Here is a tiny trained network, its code and every weight. The questions are about switching its units off for an input and a class, where a switched-off unit gives its printed mean instead of its output.

import numpy as np


def w(rows, s, z=0):
    codes = np.array(rows[::2]) - 128.0
    scale = np.full(codes.shape[1], s)
    scale[-1] = z or s
    return codes * scale


def f(y):
    return np.maximum(y, 0)


def log_softmax(a):
    a = a - a.max(-1, keepdims=True)
    return a - np.log(np.exp(a).sum(-1, keepdims=True))


def net(x, mask):
    res = np.array(x, float).reshape(1, 4) / 4 @ E
    y = f(res @ A[0][:, :-1].T + A[0][:, -1])
    res = res + np.where(mask, y, B[0][:, -1]) @ B[0][:, :-1]
    return log_softmax(res[-1] @ U[:, :-1].T + U[:, -1])


A, B = {}, {}
E = w([
[60,85,78],'x0',
[127,128,125],'x1',
[100,92,255],'x2',
[212,45,83],'x3',
],0.0085)
A[0] = w([
[3,30,102,111],'N1',
[173,89,153,143],'N2',
[142,125,63,213],'N3',
[129,151,95,67],'N4',
[185,171,158,43],'N5',
[168,148,78,93],'N6',
[62,145,128,189],'N7',
[93,194,149,40],'N8',
[164,80,128,41],'N9',
[108,184,85,163],'N10',
[118,33,100,136],'N11',
[76,189,138,61],'N12',
[81,65,149,180],'N13',
[53,178,132,65],'N14',
[123,69,230,51],'N15',
[148,105,105,113],'N16',
[132,112,180,254],'N17',
[201,176,201,167],'N18',
[125,113,153,80],'N19',
[135,186,66,47],'N20',
],0.013,0.0049)
B[0] = w([
[96,150,4,252],'N1',
[167,149,132,192],'N2',
[94,146,175,254],'N3',
[118,103,126,153],'N4',
[108,121,61,167],'N5',
[97,107,135,200],'N6',
[162,148,178,216],'N7',
[173,117,99,177],'N8',
[181,115,116,162],'N9',
[95,128,173,202],'N10',
[186,143,160,218],'N11',
[179,108,118,185],'N12',
[95,144,185,215],'N13',
[185,115,130,195],'N14',
[104,61,124,240],'N15',
[160,138,112,171],'N16',
[104,139,184,247],'N17',
[97,171,62,249],'N18',
[126,111,124,148],'N19',
[106,82,121,188],'N20',
],0.031,0.0068)
U = w([
[133,184,123,254],'0',
[120,178,12,86],'1',
[105,16,123,73],'2',
[254,126,97,74],'3',
],0.0086,0.0087)

Each question gives the input, the list of numbers given to net, and the class t.
The units are the neurons (one row each of A and B). Each row of codes is followed by its name. A weight is (code - 128) times the scale printed after its matrix; where a second scale follows, it is the last column's (A, B and U).
mask holds one flag per neuron, in row order. A switched-off neuron (its flag False) gives its mean, the last column of its row in B, instead of its output. The means were averaged over made-up inputs and are rounded, as every weight is.
A unit's drop is (log p(t) with every unit on - log p(t) with that unit switched off) / (log p(t) with every unit on - log p(t) with every unit switched off).
The circuit of an input: a set's keep is (log p(t) with only the set's units on - log p(t) with every unit switched off) / (log p(t) with every unit on - log p(t) with every unit switched off). Starting from the 12 units with the biggest drops (on a tie, the unit counted first), units are removed one at a time, each time the one whose removal leaves the highest keep (on an exact tie, the one counted first), for as long as the keep stays at least 0.8.
units of the circuit, in order: the units of the circuit, biggest drop first
unit that matters most: the unit with the biggest drop
top k neurons: the k neurons with the biggest drops, biggest first
drop of u: that unit's drop, to one decimal
input [-8,2,-3,-5], class 1: top neuron	(N18)
input [5,0,-7,-7], class 2: units of the circuit, in order	(N20, N18)
input [-7,-2,-8,1], class 2: units of the circuit, in order	(N20, N6)
input [2,0,-5,-3], class 2: units of the circuit, in order	(N20, N18)
input [1,-1,-5,-3], class 2: top 2 neurons	(N20, N18)
input [6,-5,2,-3], class 1: top 2 neurons	(N1, N3)
input [-8,4,-3,-2], class 1: top 2 neurons	(N18, N5)
input [2,7,7,8], class 3: top 3 neurons	(N11, N2, N9)
input [1,-2,2,-7], class 3: units of the circuit, in order	(N14, N12)
input [6,-4,-7,3], class 2: top 3 neurons	(N18, N20, N6)
input [0,-2,-3,-1], class 2: top 3 neurons	(N18, N1, N11)
input [2,0,5,-7], class 3: top 3 neurons	(N14, N12, N8)
input [7,1,5,7], class 1: top 2 neurons	(N1, N7)
input [8,7,2,-8], class 1: top 2 neurons	(N1, N11)
input [3,-5,-3,7], class 3: unit that matters most	N11
input [-5,6,-8,4], class 2: top 3 neurons	(N20, N6, N1)
input [-8,-3,-2,7], class 1: top 2 neurons	(N18, N5)
input [5,1,-5,-7], class 3: top 4 neurons	(N14, N12, N7, N18)
input [2,-2,4,-8], class 3: top 2 neurons	(N14, N12)
input [-7,-5,6,6], class 1: units of the circuit, in order	(N18)
input [3,3,1,8], class 3: top 2 neurons	(N11, N9)
input [-3,4,7,-2], class 2: drop of N11	0.1
input [1,-4,1,6], class 3: drop of N11	0.2
input [-7,3,7,-4], class 1: drop of N16	0.0
input [-5,2,0,-4], class 1: drop of N3	0.5
